Below is a small trained network, with its code and all its weights. Each question gives an input and a target symbol and asks what happens when units are switched off, that is, made to give their printed mean instead of their output.

import numpy as np


def w(rows, s, z=0):
    codes = np.array(rows[::2]) - 128.0
    scale = np.full(codes.shape[1], s)
    scale[-1] = z or s
    return codes * scale


def norm(h):
    return h / np.sqrt((h * h).mean(-1, keepdims=True) + 1e-5)


def f(y):
    return np.maximum(y, 0)


def softmax(a):
    e = np.exp(a - a.max(-1, keepdims=True))
    return e / e.sum(-1, keepdims=True)


def log_softmax(a):
    a = a - a.max(-1, keepdims=True)
    return a - np.log(np.exp(a).sum(-1, keepdims=True))


def net(x, mask):
    ids = ['Γζλμξφψ'.index(c) for c in x.split()]
    T = len(ids)
    res = E[ids] + P[:T]
    u = 0
    for l in range(3):
        r = norm(res)
        for j in range(3):
            rows = slice(2 * j, 2 * j + 2)
            q, k, v = (r @ M[l][rows].T for M in (Q, K, V))
            z = softmax(np.where(np.tri(T) > 0, q @ k.T / 2**0.5, -1e9)) @ v
            o = O[l][rows]
            res = res + np.where(mask[u + j], z, o[:, -1]) @ o[:, :-1]
        u += 3
        y = f(norm(res) @ A[l][:, :-1].T + A[l][:, -1])
        res = res + np.where(mask[u : u + 8], y, B[l][:, -1]) @ B[l][:, :-1]
        u += 8
    return log_softmax(norm(res)[-1] @ U[:, :-1].T + U[:, -1])


Q, K, V, O, A, B = {}, {}, {}, {}, {}, {}
E = w([
[67,101,168,93,110,116,36,171,82,179],'Γ',
[208,87,123,77,70,156,87,229,137,160],'ζ',
[176,88,114,85,55,173,82,36,83,146],'λ',
[131,178,103,94,102,254,165,152,61,177],'μ',
[161,193,79,127,153,35,89,90,46,95],'ξ',
[118,192,192,134,40,10,198,122,139,102],'φ',
[146,161,155,46,203,65,215,113,148,143],'ψ',
],0.0076)
P = w([
[86,64,60,36,85,112,186,160,58,48],'0',
[121,110,94,33,90,102,133,152,70,128],'1',
[149,136,119,68,100,124,125,135,90,168],'2',
[177,145,157,119,117,125,100,114,105,181],'3',
[189,159,207,170,148,141,102,95,114,192],'4',
[215,198,253,187,171,157,65,91,129,227],'5',
],0.0045)
Q[0] = w([
[111,88,135,108,127,193,106,162,130,174],'L0H1',
[182,158,228,64,110,79,170,107,132,208],'L0H1',
[89,23,37,204,130,160,114,180,255,60],'L0H2',
[27,46,59,155,113,171,118,128,108,102],'L0H2',
[37,76,87,163,137,113,169,128,207,65],'L0H3',
[124,137,95,126,184,152,142,116,172,126],'L0H3',
],0.0078)
K[0] = w([
[126,194,133,141,139,75,147,106,117,116],'L0H1',
[196,191,176,222,155,161,78,102,126,202],'L0H1',
[86,164,80,99,153,39,211,103,95,45],'L0H2',
[132,146,78,104,145,2,191,153,149,33],'L0H2',
[111,86,4,90,96,130,128,165,73,63],'L0H3',
[120,118,118,166,81,137,105,153,88,87],'L0H3',
],0.0073)
V[0] = w([
[147,216,148,133,112,237,218,216,125,161],'L0H1',
[109,29,206,111,102,135,107,241,173,172],'L0H1',
[202,176,132,149,85,103,169,45,106,113],'L0H2',
[231,63,74,123,67,184,141,227,189,97],'L0H2',
[194,87,55,92,189,173,51,138,53,167],'L0H3',
[140,162,124,165,2,94,67,178,66,109],'L0H3',
],0.0055)
O[0] = w([
[1,98,39,64,162,113,83,147,140,54,234],'L0H1',
[131,23,78,143,120,151,190,170,235,139,134],'L0H1',
[143,138,149,131,66,82,131,194,123,32,114],'L0H2',
[65,195,176,213,115,135,80,81,254,166,254],'L0H2',
[199,203,182,98,120,155,132,156,198,3,155],'L0H3',
[176,20,247,110,208,114,104,56,105,109,39],'L0H3',
],0.0055,0.0028)
A[0] = w([
[148,110,93,173,216,99,123,112,169,39,103],'L0N1',
[184,90,88,139,224,131,213,114,122,119,99],'L0N2',
[110,118,120,127,85,87,34,136,91,149,133],'L0N3',
[105,164,153,133,189,49,142,131,137,67,105],'L0N4',
[172,92,80,147,47,149,67,40,109,95,116],'L0N5',
[117,97,171,115,125,242,198,149,126,130,131],'L0N6',
[82,74,12,254,117,120,165,64,98,95,1],'L0N7',
[139,150,74,123,172,141,135,127,112,220,86],'L0N8',
],0.0071,0.015)
B[0] = w([
[137,173,190,87,90,130,142,89,141,179,135],'L0N1',
[156,98,97,104,95,107,147,81,43,205,167],'L0N2',
[50,145,169,118,134,152,119,151,129,151,255],'L0N3',
[139,176,148,67,118,83,149,130,103,168,204],'L0N4',
[83,121,139,89,127,224,208,118,122,105,186],'L0N5',
[166,128,36,122,89,97,92,128,103,158,234],'L0N6',
[43,88,76,124,153,57,2,107,239,151,128],'L0N7',
[33,149,145,151,135,97,79,146,66,229,187],'L0N8',
],0.0075,0.0025)
Q[1] = w([
[77,87,77,93,108,180,148,101,145,141],'L1H1',
[105,117,59,249,93,94,178,75,103,163],'L1H1',
[180,71,56,187,106,134,127,113,89,139],'L1H2',
[174,116,146,97,253,123,122,51,95,161],'L1H2',
[174,191,140,146,155,150,73,146,218,182],'L1H3',
[74,48,152,149,156,106,106,120,183,108],'L1H3',
],0.0082)
K[1] = w([
[51,106,69,71,130,104,140,173,127,133],'L1H1',
[120,40,160,3,109,64,199,194,207,134],'L1H1',
[168,45,158,63,181,75,160,72,110,147],'L1H2',
[81,30,165,114,133,105,35,162,168,103],'L1H2',
[211,187,174,173,65,115,82,174,206,128],'L1H3',
[138,174,77,107,193,80,197,117,186,91],'L1H3',
],0.0073)
V[1] = w([
[148,141,147,108,222,68,39,175,125,123],'L1H1',
[135,110,215,60,133,21,192,134,174,121],'L1H1',
[102,144,144,117,146,44,164,93,164,110],'L1H2',
[175,168,97,97,247,135,107,68,102,146],'L1H2',
[111,113,97,139,123,195,167,2,115,117],'L1H3',
[94,105,137,128,196,154,143,178,136,161],'L1H3',
],0.0046)
O[1] = w([
[126,131,83,62,121,252,176,62,135,115,44],'L1H1',
[201,139,121,215,117,253,153,208,121,218,254],'L1H1',
[135,109,115,116,152,205,146,214,102,173,126],'L1H2',
[70,116,47,51,88,180,132,81,150,77,146],'L1H2',
[146,202,197,184,108,60,77,190,59,147,16],'L1H3',
[149,132,115,94,101,157,122,96,126,121,102],'L1H3',
],0.0042,0.001)
A[1] = w([
[65,150,148,199,145,101,110,126,139,118,111],'L1N1',
[200,135,93,192,133,139,233,135,147,52,65],'L1N2',
[154,118,90,110,206,134,190,169,118,114,105],'L1N3',
[76,49,62,255,143,200,186,190,90,111,3],'L1N4',
[124,126,89,192,94,115,172,108,98,97,72],'L1N5',
[86,63,155,123,124,141,113,128,152,86,121],'L1N6',
[112,120,120,205,95,185,129,174,147,131,110],'L1N7',
[113,110,162,188,100,97,126,136,119,77,98],'L1N8',
],0.0085,0.021)
B[1] = w([
[163,123,96,87,130,148,136,121,132,125,220],'L1N1',
[140,181,182,106,106,177,32,74,150,74,128],'L1N2',
[146,120,97,98,116,151,129,116,159,190,248],'L1N3',
[100,217,16,153,3,183,128,107,119,116,128],'L1N4',
[168,177,112,124,135,67,57,58,184,119,128],'L1N5',
[121,142,136,137,175,124,117,91,114,114,239],'L1N6',
[110,164,120,85,141,145,101,124,118,149,233],'L1N7',
[137,117,148,138,112,140,162,86,116,127,134],'L1N8',
],0.012,0.0013)
Q[2] = w([
[151,94,131,153,87,137,138,254,77,191],'L2H1',
[189,158,162,150,135,108,137,231,122,106],'L2H1',
[43,134,113,199,69,121,180,137,138,180],'L2H2',
[169,174,148,121,100,162,10,146,147,151],'L2H2',
[159,137,151,114,178,107,164,124,117,61],'L2H3',
[172,159,175,130,44,132,98,83,121,212],'L2H3',
],0.0076)
K[2] = w([
[224,76,42,100,117,250,195,82,143,162],'L2H1',
[187,70,165,110,62,213,109,98,124,79],'L2H1',
[143,162,123,135,148,102,114,238,168,214],'L2H2',
[138,253,160,238,126,173,197,63,137,143],'L2H2',
[90,79,175,153,68,143,47,216,114,149],'L2H3',
[118,148,105,181,223,2,116,94,140,224],'L2H3',
],0.0057)
V[2] = w([
[125,177,144,127,208,53,186,114,140,168],'L2H1',
[115,158,133,146,167,154,70,178,90,151],'L2H1',
[84,113,139,94,117,205,209,58,134,85],'L2H2',
[115,110,166,127,126,254,154,101,84,126],'L2H2',
[106,133,145,111,88,160,107,106,126,135],'L2H3',
[150,109,142,133,129,217,71,139,112,142],'L2H3',
],0.0052)
O[2] = w([
[106,94,78,57,106,171,64,195,128,139,213],'L2H1',
[99,76,113,83,102,96,156,83,155,108,96],'L2H1',
[111,95,130,212,38,2,152,167,115,134,177],'L2H2',
[111,110,130,128,102,1,122,124,227,116,124],'L2H2',
[127,102,122,143,120,142,149,143,133,129,196],'L2H3',
[81,108,123,100,91,55,160,127,142,110,9],'L2H3',
],0.004,0.0012)
A[2] = w([
[152,104,124,152,151,118,155,187,2,61,28],'L2N1',
[199,196,146,107,188,128,121,98,127,128,22],'L2N2',
[95,68,178,231,136,138,150,130,160,145,26],'L2N3',
[163,96,153,172,84,162,186,101,165,49,2],'L2N4',
[135,116,159,189,49,48,141,198,131,104,129],'L2N5',
[174,138,115,214,91,189,142,151,115,211,95],'L2N6',
[122,47,176,208,158,107,123,193,103,128,19],'L2N7',
[204,83,96,145,162,132,121,152,170,112,73],'L2N8',
],0.0065,0.0033)
B[2] = w([
[87,110,99,146,184,139,66,122,254,110,159],'L2N1',
[141,141,168,131,94,174,193,125,104,127,173],'L2N2',
[145,109,122,176,160,142,106,79,113,143,150],'L2N3',
[150,122,96,127,122,96,117,179,117,136,147],'L2N4',
[134,144,119,162,111,115,110,202,112,163,181],'L2N5',
[97,135,110,43,167,119,143,111,115,100,251],'L2N6',
[166,106,132,179,146,96,93,140,100,135,142],'L2N7',
[100,129,98,136,119,165,179,97,122,134,156],'L2N8',
],0.0089,0.0029)
U = w([
[230,50,61,90,103,133,179,119,114,122,4],'Γ',
[148,113,131,197,155,183,111,103,244,129,157],'ζ',
[171,109,135,221,107,66,120,209,121,108,107],'λ',
[108,94,130,97,189,66,102,126,115,2,66],'μ',
[175,160,240,146,112,176,171,108,83,85,107],'ξ',
[111,32,163,159,184,122,102,89,54,198,58],'φ',
[73,198,75,110,111,146,146,170,100,146,166],'ψ',
],0.0052,0.0018)

Each question gives the input, a string of symbols that net reads in full, and the target symbol t.
The units are the heads (2 rows each of Q, K, V and O) and the neurons (one row each of A and B). Each row of codes is followed by its name. A weight is (code - 128) times the scale printed after its matrix; where a second scale follows, it is the last column's (O, A, B and U).
mask holds one flag per unit, layer by layer, with each layer's heads first. A switched-off unit (its flag False) gives its mean, the last column of its rows in O or B, instead of its output. The means were averaged over made-up inputs and are rounded, as every weight is.
A unit's drop is (log p(t) with every unit on - log p(t) with that unit switched off) / (log p(t) with every unit on - log p(t) with every unit switched off).
The circuit of an input: a set's keep is (log p(t) with only the set's units on - log p(t) with every unit switched off) / (log p(t) with every unit on - log p(t) with every unit switched off). Starting from the 12 units with the biggest drops (on a tie, the unit counted first), units are removed one at a time, each time the one whose removal leaves the highest keep (on an exact tie, the one counted first), for as long as the keep stays at least 0.8.
circuit, biggest first: the units of the circuit, biggest drop first
most important unit: the unit with the biggest drop
top k neurons: the k neurons with the biggest drops, biggest first
top k neurons in layer l: the k neurons of layer l with the biggest drops, biggest first
heads that matter: for each layer, one digit per head in row order, 1 if its drop is at least 0.15 and else 0, layers parted by /
drop when u is switched off: that unit's drop, to one decimal
input ψ ζ ζ λ, target ζ: most important unit : L0H2
input ψ ξ μ ζ ζ ζ, target ζ: circuit, biggest first : [L0H2, L0H1]
input ζ ξ Γ, target ξ: circuit, biggest first : [L0H1, L0H3]
input ψ μ λ μ, target λ: top 2 neurons : [L0N5, L2N5]
input ζ μ ζ ζ Γ, target ζ: heads that matter : 100 / 000 / 000
input ζ ζ μ φ Γ ξ, target φ: heads that matter : 010 / 000 / 000
input φ λ λ ζ, target λ: heads that matter : 001 / 000 / 010
input ζ ζ ζ, target ζ: circuit, biggest first : [L0H2, L0H3]
input ψ ζ φ φ Γ ζ, target Γ: heads that matter : 101 / 000 / 000
input ψ ζ ζ ζ Γ, target ζ: circuit, biggest first : [L0H1, L0H2]
input ζ μ ξ ψ ξ ξ, target ξ: circuit, biggest first : [L0H1, L2N2]
input ξ ψ Γ λ Γ ζ, target λ: circuit, biggest first : [L2H2, L0N5]
input ζ μ ζ, target μ: heads that matter : 101 / 100 / 000
input λ μ λ, target μ: circuit, biggest first : [L0H3, L1H1, L0N6]
input φ ξ μ, target ξ: heads that matter : 111 / 000 / 000
input Γ Γ λ Γ, target λ: circuit, biggest first : [L0H3, L0N5, L2H2, L2N5]
input Γ ζ μ ζ, target μ: most important unit : L1H1
input ψ Γ ζ Γ μ, target Γ: heads that matter : 001 / 000 / 000
input μ ψ Γ φ φ ψ, target φ: heads that matter : 011 / 000 / 000
input ζ ψ ζ ζ ξ, target ζ: most important unit : L0H2
input Γ ψ φ λ λ, target ξ: top 2 neurons in layer 0 : [L0N3, L0N6]
input ζ ψ ψ ξ ξ μ, target ξ: circuit, biggest first : [L0H1, L0H3, L2N2]
input μ λ μ λ Γ Γ, target λ: circuit, biggest first : [L2H2, L0N5, L0H3, L2N5]
input ψ ζ Γ ξ, target Γ: heads that matter : 111 / 000 / 000
input ξ ψ φ ζ μ μ, target μ: heads that matter : 101 / 100 / 000
input ψ φ φ ζ, target φ: drop when L2H1 is switched off : 0.0
input ψ φ λ, target ξ: drop when L0H3 is switched off : -0.1
input ξ μ ξ ζ, target ξ: drop when L0H1 is switched off : 0.4
input ψ ζ ξ ψ ζ ξ, target ζ: circuit, biggest first : [L0H2]
input Γ φ Γ φ φ, target φ: drop when L0H3 is switched off : 0.7
